Below are the code and all the weights of a small trained network. Each question names an input and a target symbol and asks about switching units off, where a switched-off unit gives its printed mean instead of its output.

import numpy as np


def w(rows, s, z=0):
    codes = np.array(rows[::2]) - 128.0
    scale = np.full(codes.shape[1], s)
    scale[-1] = z or s
    return codes * scale


def norm(h):
    return h / np.sqrt((h * h).mean(-1, keepdims=True) + 1e-5)


def f(y):
    return y / 2 * (1 + np.tanh(0.7978845608 * (y + 0.044715 * y**3)))


def softmax(a):
    e = np.exp(a - a.max(-1, keepdims=True))
    return e / e.sum(-1, keepdims=True)


def log_softmax(a):
    a = a - a.max(-1, keepdims=True)
    return a - np.log(np.exp(a).sum(-1, keepdims=True))


def net(x, mask):
    ids = ['βγδζηθλξπστφψω'.index(c) for c in x.split()]
    T = len(ids)
    res = E[ids] + P[:T]
    u = 0
    for l in range(2):
        r = norm(res)
        for j in range(3):
            rows = slice(2 * j, 2 * j + 2)
            q, k, v = (r @ M[l][rows].T for M in (Q, K, V))
            z = softmax(np.where(np.tri(T) > 0, q @ k.T / 2**0.5, -1e9)) @ v
            o = O[l][rows]
            res = res + np.where(mask[u + j], z, o[:, -1]) @ o[:, :-1]
        u += 3
        y = f(norm(res) @ A[l][:, :-1].T + A[l][:, -1])
        res = res + np.where(mask[u : u + 16], y, B[l][:, -1]) @ B[l][:, :-1]
        u += 16
    return log_softmax(norm(res)[-1] @ U[:, :-1].T + U[:, -1])


Q, K, V, O, A, B = {}, {}, {}, {}, {}, {}
E = w([
[231,123,133,192,164,71],'β',
[100,177,221,104,183,156],'γ',
[70,123,196,170,143,63],'δ',
[127,228,87,167,168,132],'ζ',
[175,81,117,123,47,207],'η',
[36,141,115,161,63,159],'θ',
[181,139,228,47,109,89],'λ',
[142,74,89,242,123,174],'ξ',
[162,164,128,174,61,78],'π',
[63,75,138,72,149,150],'σ',
[186,105,84,90,189,170],'τ',
[82,109,85,158,216,117],'φ',
[136,196,109,81,95,134],'ψ',
[142,3,135,141,129,98],'ω',
],0.0044)
P = w([
[95,148,19,56,115,9],'0',
[145,117,170,162,133,163],'1',
[146,100,196,170,123,186],'2',
[153,96,223,175,111,205],'3',
[157,105,218,191,124,210],'4',
[186,97,253,206,136,245],'5',
[159,83,251,213,109,253],'6',
],0.0017)
Q[0] = w([
[128,141,245,171,166,199],'L0H1',
[91,148,126,131,144,112],'L0H1',
[156,63,111,98,88,123],'L0H2',
[133,84,156,120,154,187],'L0H2',
[145,150,161,174,139,161],'L0H3',
[156,69,127,179,151,160],'L0H3',
],0.011)
K[0] = w([
[101,94,5,107,120,46],'L0H1',
[158,135,120,114,108,133],'L0H1',
[86,167,111,151,69,148],'L0H2',
[179,157,160,192,91,118],'L0H2',
[191,113,126,161,98,145],'L0H3',
[177,171,115,138,91,145],'L0H3',
],0.011)
V[0] = w([
[158,126,91,52,150,229],'L0H1',
[83,133,207,224,50,2],'L0H1',
[106,151,101,139,120,169],'L0H2',
[140,150,121,117,158,139],'L0H2',
[148,136,142,143,120,128],'L0H3',
[123,158,101,158,130,141],'L0H3',
],0.0023)
O[0] = w([
[145,132,74,85,150,197,2],'L0H1',
[90,126,162,232,48,3,217],'L0H1',
[87,142,123,166,138,172,111],'L0H2',
[110,124,141,134,117,146,116],'L0H2',
[148,152,132,118,123,114,172],'L0H3',
[122,162,141,144,156,129,128],'L0H3',
],0.0013,0.00058)
A[0] = w([
[166,180,122,109,178,166,209],'L0N1',
[176,88,58,210,202,122,191],'L0N2',
[123,124,116,213,151,105,158],'L0N3',
[209,222,120,117,15,163,35],'L0N4',
[21,156,127,148,100,141,190],'L0N5',
[146,98,146,56,115,146,226],'L0N6',
[135,99,104,157,81,136,65],'L0N7',
[219,59,107,122,110,155,202],'L0N8',
[171,201,90,191,126,119,126],'L0N9',
[131,82,86,179,9,172,246],'L0N10',
[115,119,16,105,112,67,72],'L0N11',
[202,86,115,130,111,101,160],'L0N12',
[74,1,101,150,205,135,155],'L0N13',
[150,119,66,124,116,78,2],'L0N14',
[103,51,124,71,104,162,174],'L0N15',
[172,82,203,149,103,46,131],'L0N16',
],0.0055,0.00084)
B[0] = w([
[126,207,135,91,200,181,179],'L0N1',
[174,164,77,191,218,135,209],'L0N2',
[90,135,85,209,140,89,181],'L0N3',
[149,211,200,86,85,187,191],'L0N4',
[47,179,188,156,134,176,190],'L0N5',
[169,150,181,69,158,162,169],'L0N6',
[121,84,78,145,81,120,142],'L0N7',
[254,139,98,93,142,140,218],'L0N8',
[118,216,96,154,112,120,155],'L0N9',
[117,86,19,176,35,199,255],'L0N10',
[101,43,70,48,120,60,108],'L0N11',
[216,129,138,131,118,90,154],'L0N12',
[99,59,216,180,150,200,231],'L0N13',
[146,78,74,94,119,70,94],'L0N14',
[169,108,177,63,89,174,181],'L0N15',
[145,165,237,181,93,60,201],'L0N16',
],0.0085,0.0026)
Q[1] = w([
[71,92,81,4,144,31],'L1H1',
[109,152,148,131,148,135],'L1H1',
[95,124,131,74,156,69],'L1H2',
[117,105,101,117,133,109],'L1H2',
[116,135,147,122,149,141],'L1H3',
[66,102,74,28,150,25],'L1H3',
],0.021)
K[1] = w([
[211,183,219,251,98,243],'L1H1',
[166,59,118,142,108,121],'L1H1',
[165,169,195,214,140,221],'L1H2',
[153,148,108,182,74,188],'L1H2',
[155,83,131,170,65,104],'L1H3',
[190,191,213,252,90,248],'L1H3',
],0.012)
V[1] = w([
[254,90,179,153,58,176],'L1H1',
[195,114,68,237,214,126],'L1H1',
[143,254,235,222,145,228],'L1H2',
[85,102,149,179,65,39],'L1H2',
[166,247,50,104,71,93],'L1H3',
[66,107,37,154,41,219],'L1H3',
],0.0092)
O[1] = w([
[244,80,147,135,50,157,5],'L1H1',
[178,106,65,241,197,114,9],'L1H1',
[72,48,32,42,99,2,170],'L1H2',
[93,137,184,203,71,92,123],'L1H2',
[186,252,86,119,83,126,102],'L1H3',
[97,104,75,200,57,243,38],'L1H3',
],0.0056,0.0031)
A[1] = w([
[143,130,108,133,140,176,77],'L1N1',
[94,170,182,143,204,117,55],'L1N2',
[136,151,24,127,94,101,111],'L1N3',
[126,127,126,129,127,128,127],'L1N4',
[154,79,130,139,200,83,10],'L1N5',
[135,119,128,159,122,119,108],'L1N6',
[211,41,7,161,72,138,173],'L1N7',
[135,4,70,119,139,130,90],'L1N8',
[108,93,56,175,50,171,153],'L1N9',
[137,160,47,106,93,118,44],'L1N10',
[118,125,121,129,116,123,117],'L1N11',
[120,131,128,130,125,126,120],'L1N12',
[95,105,80,50,145,40,58],'L1N13',
[132,78,137,164,66,81,85],'L1N14',
[164,164,20,167,111,170,2],'L1N15',
[91,115,48,76,183,254,113],'L1N16',
],0.0066,0.0023)
B[1] = w([
[138,140,101,112,128,176,136],'L1N1',
[100,137,162,86,172,61,183],'L1N2',
[149,194,91,151,99,99,133],'L1N3',
[128,128,129,130,126,129,127],'L1N4',
[140,164,180,92,198,118,134],'L1N5',
[134,126,107,142,116,161,122],'L1N6',
[124,45,111,82,127,1,206],'L1N7',
[168,94,203,174,178,155,145],'L1N8',
[110,75,106,100,124,46,208],'L1N9',
[146,197,139,143,116,140,113],'L1N10',
[126,123,134,138,113,126,121],'L1N11',
[125,125,129,134,124,126,125],'L1N12',
[164,58,35,157,81,119,254],'L1N13',
[155,81,108,150,32,144,135],'L1N14',
[156,163,34,128,147,155,160],'L1N15',
[88,99,48,91,151,207,246],'L1N16',
],0.0096,0.0022)
U = w([
[225,182,120,200,162,43,137],'β',
[61,84,49,39,159,59,250],'γ',
[47,113,198,190,96,29,158],'δ',
[74,255,62,138,187,126,141],'ζ',
[219,88,61,74,31,178,153],'η',
[5,122,81,167,44,200,92],'θ',
[183,145,216,39,88,43,97],'λ',
[152,59,23,234,151,117,110],'ξ',
[152,209,139,182,26,109,125],'π',
[76,48,227,69,137,213,99],'σ',
[222,137,98,66,238,180,109],'τ',
[69,91,137,208,247,159,93],'φ',
[105,235,163,44,98,179,84],'ψ',
[212,37,203,183,122,135,112],'ω',
],0.0073,0.0022)

Each question gives the input, a string of symbols that net reads in full, and the target symbol t.
The units are the heads (2 rows each of Q, K, V and O) and the neurons (one row each of A and B). Each row of codes is followed by its name. A weight is (code - 128) times the scale printed after its matrix; where a second scale follows, it is the last column's (O, A, B and U).
mask holds one flag per unit, layer by layer, with each layer's heads first. A switched-off unit (its flag False) gives its mean, the last column of its rows in O or B, instead of its output. The means were averaged over made-up inputs and are rounded, as every weight is.
A unit's drop is (log p(t) with every unit on - log p(t) with that unit switched off) / (log p(t) with every unit on - log p(t) with every unit switched off).
The circuit of an input: a set's keep is (log p(t) with only the set's units on - log p(t) with every unit switched off) / (log p(t) with every unit on - log p(t) with every unit switched off). Starting from the 12 units with the biggest drops (on a tie, the unit counted first), units are removed one at a time, each time the one whose removal leaves the highest keep (on an exact tie, the one counted first), for as long as the keep stays at least 0.8.
circuit, biggest first: the units of the circuit, biggest drop first
unit that matters most: the unit with the biggest drop
k most important neurons: the k neurons with the biggest drops, biggest first
k most important neurons of layer l: the k neurons of layer l with the biggest drops, biggest first
which heads matter: for each layer, one digit per head in row order, 1 if its drop is at least 0.15 and else 0, layers parted by /
input ψ σ η τ η σ ζ, target ψ: 2 most important neurons	(L0N11, L0N4)
input τ η ζ, target τ: unit that matters most	L1H2
input η σ θ, target η: which heads matter	000 / 100
input θ σ γ β β ω σ, target θ: which heads matter	000 / 001
input η γ γ ζ λ, target η: which heads matter	000 / 011
input γ ξ η τ, target γ: 4 most important neurons	(L0N13, L0N4, L0N10, L1N13)
input τ σ π λ ζ ω, target τ: circuit, biggest first	(L1H2, L0H1, L0N11)
input δ θ δ ζ, target δ: which heads matter	000 / 010
input ω ζ ω, target ω: 2 most important neurons of layer 0	(L0N11, L0N13)
input ζ ψ γ σ ξ, target ζ: circuit, biggest first	(L1H1, L0N11, L1H3)
input φ λ ω γ η σ, target φ: circuit, biggest first	(L1H1, L0N11)
input γ φ θ δ, target γ: which heads matter	000 / 110
input θ λ γ γ ψ, target θ: 2 most important neurons	(L0N5, L0N10)
input γ ζ π π σ ψ, target γ: most important neuron	(L0N10)
input φ γ τ, target φ: which heads matter	000 / 101
input γ η ξ ζ, target γ: 2 most important neurons of layer 0	(L0N4, L0N10)
input β δ δ ξ, target β: which heads matter	000 / 001
input θ σ γ γ ζ, target θ: 3 most important neurons	(L0N11, L0N5, L0N8)
input η λ π ζ λ σ, target η: which heads matter	000 / 101
input θ π β ω η, target θ: unit that matters most	L1H3
input ξ ω θ, target ξ: which heads matter	000 / 100
input σ γ γ, target γ: 2 most important neurons	(L0N10, L0N13)
input σ ξ γ γ ξ ψ, target σ: which heads matter	000 / 001
input β ξ β η π, target β: which heads matter	000 / 101
input γ β ζ τ δ λ θ, target γ: which heads matter	000 / 010
input λ π τ γ γ θ γ, target λ: which heads matter	000 / 101
input τ ζ λ σ γ φ, target τ: which heads matter	100 / 010
input η γ β β ω τ, target η: circuit, biggest first	(L1H1)
